Below are the code and all the weights of a small trained network. Each question names an input and a class and asks about switching units off, where a switched-off unit gives its printed mean instead of its output.

import numpy as np


def w(rows, s, z=0):
    codes = np.array(rows[::2]) - 128.0
    scale = np.full(codes.shape[1], s)
    scale[-1] = z or s
    return codes * scale


def f(y):
    return np.maximum(y, 0)


def log_softmax(a):
    a = a - a.max(-1, keepdims=True)
    return a - np.log(np.exp(a).sum(-1, keepdims=True))


def net(x, mask):
    res = np.array(x, float).reshape(1, 8) / 4 @ E
    y = f(res @ A[0][:, :-1].T + A[0][:, -1])
    res = res + np.where(mask, y, B[0][:, -1]) @ B[0][:, :-1]
    return log_softmax(res[-1] @ U[:, :-1].T + U[:, -1])


A, B = {}, {}
E = w([
[218,137,246,90],'x0',
[186,51,56,145],'x1',
[96,67,182,193],'x2',
[127,126,129,125],'x3',
[126,126,129,126],'x4',
[128,127,130,130],'x5',
[129,129,126,130],'x6',
[127,125,131,128],'x7',
],0.012)
A[0] = w([
[247,121,235,94,3],'N0',
[182,171,112,63,159],'N1',
[91,210,138,145,105],'N2',
[71,152,181,103,252],'N3',
[160,166,115,101,57],'N4',
[140,107,188,192,149],'N5',
[113,180,61,48,174],'N6',
[198,24,93,122,189],'N7',
],0.012,0.004)
B[0] = w([
[2,128,17,108,246],'N0',
[146,92,207,218,193],'N1',
[144,170,96,102,182],'N2',
[200,222,140,68,211],'N3',
[44,143,245,175,153],'N4',
[140,135,212,216,191],'N5',
[110,80,182,195,209],'N6',
[187,246,121,130,221],'N7',
],0.0083,0.013)
U = w([
[4,140,34,114,6],'0',
[143,141,144,113,247],'1',
[188,227,125,110,2],'2',
[131,124,148,115,228],'3',
[104,104,204,186,24],'4',
[129,129,136,97,220],'5',
],0.012,0.0094)

Each question gives the input, the list of numbers given to net, and the class t.
The units are the neurons (one row each of A and B). Each row of codes is followed by its name. A weight is (code - 128) times the scale printed after its matrix; where a second scale follows, it is the last column's (A, B and U).
mask holds one flag per neuron, in row order. A switched-off neuron (its flag False) gives its mean, the last column of its row in B, instead of its output. The means were averaged over made-up inputs and are rounded, as every weight is.
A unit's drop is (log p(t) with every unit on - log p(t) with that unit switched off) / (log p(t) with every unit on - log p(t) with every unit switched off).
The circuit of an input: a set's keep is (log p(t) with only the set's units on - log p(t) with every unit switched off) / (log p(t) with every unit on - log p(t) with every unit switched off). Starting from all 8 units, units are removed one at a time, each time the one whose removal leaves the highest keep (on an exact tie, the one counted first), for as long as the keep stays at least 0.8.
units of the circuit, in order: the units of the circuit, biggest drop first
most important unit: the unit with the biggest drop
top k neurons: the k neurons with the biggest drops, biggest first
drop of u: that unit's drop, to one decimal
input [-7,-1,-8,-3,-4,-3,-6,4], class 4: units of the circuit, in order -> N6; N0
input [5,5,-8,7,-3,1,-6,-1], class 4: units of the circuit, in order -> N1; N4
input [-3,-4,-7,-8,0,6,-5,0], class 4: top neuron -> N6
input [-7,-4,-7,-2,4,-4,5,-8], class 3: units of the circuit, in order -> N0; N6
input [-4,-6,-6,-5,8,6,8,-8], class 1: units of the circuit, in order -> N0; N6; N7; N2
input [-7,4,7,3,7,-3,4,-8], class 3: top 2 neurons -> N0; N7
input [-4,-5,-2,-5,-5,-5,-4,0], class 2: top 4 neurons -> N0; N3; N2; N1
input [-5,0,-6,-4,-3,-6,7,7], class 1: top 2 neurons -> N0; N5
input [-4,8,5,3,5,-1,5,8], class 2: top 2 neurons -> N7; N0
input [7,-7,-4,0,0,4,-6,-2], class 0: top 2 neurons -> N0; N7
input [5,-4,-4,-3,6,3,-5,-4], class 0: top 3 neurons -> N0; N7; N5
input [-5,5,2,2,-2,4,8,-2], class 1: top 4 neurons -> N0; N7; N3; N2
input [4,7,7,-4,8,-7,1,4], class 2: top 3 neurons -> N7; N6; N1
input [-4,-1,-8,-7,5,-2,1,0], class 4: most important unit -> N6
input [-6,-7,1,1,-6,-1,-5,-6], class 2: top 2 neurons -> N0; N3
input [-5,-6,1,-6,-3,4,-8,0], class 1: top 3 neurons -> N0; N7; N3
input [-5,7,-5,2,7,-4,-3,7], class 2: top 2 neurons -> N7; N0
input [8,-7,-3,-5,-2,4,8,8], class 0: top 2 neurons -> N0; N7
input [8,1,-6,1,4,-3,0,6], class 0: drop of N0 -> 1.2
input [0,-8,0,-5,-1,2,-7,1], class 2: most important unit -> N3
input [7,-5,2,8,-5,1,-3,7], class 0: drop of N4 -> 0.0
input [8,-8,-7,-4,6,0,-2,5], class 0: drop of N0 -> 1.4
input [-6,-8,-3,-5,-8,-3,8,-4], class 1: drop of N5 -> -0.1
